Below is a small trained network, with its code and all its weights. Each question gives an input and a target symbol and asks what happens when units are switched off, that is, made to give their printed mean instead of their output.

import numpy as np


def w(rows, s, z=0):
    codes = np.array(rows[::2]) - 128.0
    scale = np.full(codes.shape[1], s)
    scale[-1] = z or s
    return codes * scale


def norm(h):
    return h / np.sqrt((h * h).mean(-1, keepdims=True) + 1e-5)


def softmax(a):
    e = np.exp(a - a.max(-1, keepdims=True))
    return e / e.sum(-1, keepdims=True)


def log_softmax(a):
    a = a - a.max(-1, keepdims=True)
    return a - np.log(np.exp(a).sum(-1, keepdims=True))


def net(x, mask):
    ids = ['ΓΘΣαβεζξπψ'.index(c) for c in x.split()]
    T = len(ids)
    res = E[ids] + P[:T]
    u = 0
    for l in range(3):
        r = norm(res)
        for j in range(2):
            rows = slice(2 * j, 2 * j + 2)
            q, k, v = (r @ M[l][rows].T for M in (Q, K, V))
            z = softmax(np.where(np.tri(T) > 0, q @ k.T / 2**0.5, -1e9)) @ v
            o = O[l][rows]
            res = res + np.where(mask[u + j], z, o[:, -1]) @ o[:, :-1]
        u += 2
    return log_softmax(norm(res)[-1] @ U[:, :-1].T + U[:, -1])


Q, K, V, O = {}, {}, {}, {}
E = w([
[136,139,119,110,73,129,100],'Γ',
[144,135,113,154,91,104,124],'Θ',
[150,111,106,144,117,102,106],'Σ',
[155,135,128,118,91,137,111],'α',
[166,119,112,116,104,113,117],'β',
[143,160,65,115,110,105,112],'ε',
[151,153,135,152,97,101,94],'ζ',
[86,185,247,78,187,38,149],'ξ',
[147,145,114,127,107,129,118],'π',
[127,162,95,168,99,109,80],'ψ',
],0.014)
P = w([
[85,106,150,178,225,130,182],'0',
[119,102,138,173,19,64,118],'1',
[139,96,131,135,46,69,109],'2',
[140,99,119,113,59,91,116],'3',
[145,130,118,97,52,98,105],'4',
[168,132,96,101,73,93,99],'5',
[155,147,91,98,90,95,89],'6',
[156,151,67,83,84,87,97],'7',
[164,164,48,71,90,114,111],'8',
[147,179,48,80,114,88,80],'9',
[143,216,48,83,123,121,78],'10',
[138,205,31,75,116,99,91],'11',
[131,212,9,60,119,115,83],'12',
[135,224,2,57,136,117,79],'13',
],0.0052)
Q[0] = w([
[61,166,76,48,228,65,88],'L0H0',
[145,227,112,103,39,99,57],'L0H0',
[116,63,134,201,96,196,182],'L0H1',
[197,207,55,127,2,44,70],'L0H1',
],0.0075)
K[0] = w([
[176,124,46,243,125,203,120],'L0H0',
[138,209,246,221,194,240,148],'L0H0',
[254,158,59,119,174,130,59],'L0H1',
[14,189,211,99,229,163,192],'L0H1',
],0.0062)
V[0] = w([
[185,49,88,140,3,183,149],'L0H0',
[32,108,8,75,88,80,93],'L0H0',
[107,153,174,73,123,9,103],'L0H1',
[114,166,109,88,220,87,213],'L0H1',
],0.0069)
O[0] = w([
[134,178,37,115,157,142,137,101],'L0H0',
[131,173,101,146,45,169,55,123],'L0H0',
[184,215,125,149,64,1,150,253],'L0H1',
[113,231,83,26,130,117,38,204],'L0H1',
],0.0082,0.0051)
Q[1] = w([
[80,59,178,171,163,181,188],'L1H0',
[131,63,158,154,177,195,165],'L1H0',
[150,253,144,128,131,62,116],'L1H1',
[177,243,127,97,131,49,59],'L1H1',
],0.007)
K[1] = w([
[138,185,46,130,79,84,171],'L1H0',
[97,149,55,99,37,158,145],'L1H0',
[104,150,206,93,162,1,184],'L1H1',
[6,153,172,119,141,59,221],'L1H1',
],0.0075)
V[1] = w([
[140,126,115,101,105,210,148],'L1H0',
[120,2,135,131,208,75,44],'L1H0',
[119,140,111,139,220,135,193],'L1H1',
[120,49,88,202,147,181,105],'L1H1',
],0.007)
O[1] = w([
[100,43,58,180,226,61,95,34],'L1H0',
[244,224,197,192,197,234,225,225],'L1H0',
[189,10,79,91,72,173,107,79],'L1H1',
[77,179,86,69,142,254,163,1],'L1H1',
],0.0069,0.0047)
Q[2] = w([
[228,170,96,120,79,105,176],'L2H0',
[255,127,178,151,72,48,138],'L2H0',
[82,65,180,207,143,113,181],'L2H1',
[176,179,82,183,26,73,53],'L2H1',
],0.0075)
K[2] = w([
[50,2,80,79,219,227,88],'L2H0',
[99,104,64,143,133,246,132],'L2H0',
[117,191,22,70,97,104,61],'L2H1',
[120,89,186,196,231,225,169],'L2H1',
],0.0068)
V[2] = w([
[130,215,93,162,36,116,158],'L2H0',
[59,220,254,74,132,180,132],'L2H0',
[167,126,142,170,75,244,150],'L2H1',
[30,93,34,183,51,101,99],'L2H1',
],0.0066)
O[2] = w([
[64,59,205,70,175,167,237,231],'L2H0',
[29,91,80,108,232,129,100,192],'L2H0',
[6,57,159,128,3,104,71,236],'L2H1',
[138,167,106,149,100,175,246,1],'L2H1',
],0.0058,0.0044)
U = w([
[115,138,81,188,55,148,234,101],'Γ',
[109,70,121,45,38,171,81,56],'Θ',
[157,220,176,127,139,223,144,82],'Σ',
[175,70,71,129,191,147,172,255],'α',
[215,119,105,165,63,127,58,126],'β',
[108,233,30,114,141,98,126,125],'ε',
[146,101,199,151,121,52,178,182],'ζ',
[144,130,121,75,141,125,141,84],'ξ',
[119,114,113,110,209,148,15,100],'π',
[2,122,142,113,145,122,152,150],'ψ',
],0.0089,0.0048)

Each question gives the input, a string of symbols that net reads in full, and the target symbol t.
The units are the heads (2 rows each of Q, K, V and O). Each row of codes is followed by its name. A weight is (code - 128) times the scale printed after its matrix; where a second scale follows, it is the last column's (O and U).
mask holds one flag per head, layer by layer. A switched-off head (its flag False) gives its mean, the last column of its rows in O, instead of its output. The means were averaged over made-up inputs and are rounded, as every weight is.
A unit's drop is (log p(t) with every unit on - log p(t) with that unit switched off) / (log p(t) with every unit on - log p(t) with every unit switched off).
The circuit of an input: a set's keep is (log p(t) with only the set's units on - log p(t) with every unit switched off) / (log p(t) with every unit on - log p(t) with every unit switched off). Starting from all 6 units, units are removed one at a time, each time the one whose removal leaves the highest keep (on an exact tie, the one counted first), for as long as the keep stays at least 0.8.
units of the circuit, in order: the units of the circuit, biggest drop first
most important unit: the unit with the biggest drop
heads that matter: for each layer, one digit per head in row order, 1 if its drop is at least 0.15 and else 0, layers parted by /
drop when u is switched off: that unit's drop, to one decimal
input ψ Σ β ε ζ, target ψ: heads that matter	01 / 01 / 10
input π Θ ψ β, target π: units of the circuit, in order	(L0H1; L2H0)
input ψ ε ε Γ ε ε, target ψ: units of the circuit, in order	(L1H1; L0H1; L2H0)
input Σ ζ Σ β Θ ζ ψ α ε ε ψ Θ Θ, target Σ: most important unit	L1H0
input Θ ε Θ ψ α ε Σ α Γ ε π π Σ, target Θ: units of the circuit, in order	(L0H1; L1H1; L2H1)
input Γ ε Γ, target Γ: units of the circuit, in order	(L0H1; L2H1; L0H0)
input Θ β α β Γ, target Θ: heads that matter	11 / 01 / 01
input ε ε ε ε ψ Γ ψ Θ π ε Γ, target ε: heads that matter	10 / 11 / 01
input α Γ ε ε Σ ψ ψ, target α: heads that matter	11 / 00 / 00
input ε α Γ π, target ε: units of the circuit, in order	(L2H1; L0H0; L1H0)
input Σ Σ Γ, target Σ: heads that matter	01 / 10 / 00
input Σ α ε ε Θ ε α Σ Γ ψ ψ ψ Γ ζ, target Σ: units of the circuit, in order	(L1H0; L0H1)
input β β Σ Θ Γ Σ Γ ψ Γ ζ ε α ε, target β: units of the circuit, in order	(L0H0; L1H1; L0H1; L2H0)
input ζ ψ π Γ, target ζ: heads that matter	10 / 00 / 00
input π ε ε ψ Θ ψ ζ ε ε π ε Θ Σ Γ, target π: heads that matter	11 / 00 / 00
input ε Γ ψ ψ, target ε: units of the circuit, in order	(L2H1; L1H0; L0H1)
input Γ ψ ε ε Θ ψ β Θ ε, target Γ: heads that matter	01 / 00 / 00
input β β ε ε ε ε Σ α Θ Γ ψ, target β: units of the circuit, in order	(L0H0; L1H1; L0H1)
input β ψ Γ α ψ ζ α β ζ α Γ β π, target β: most important unit	L0H0
input ε ε π ε ξ β ψ ψ α, target ζ: units of the circuit, in order	(L0H0)
input ψ β β, target ψ: drop when L0H0 is switched off	0.1
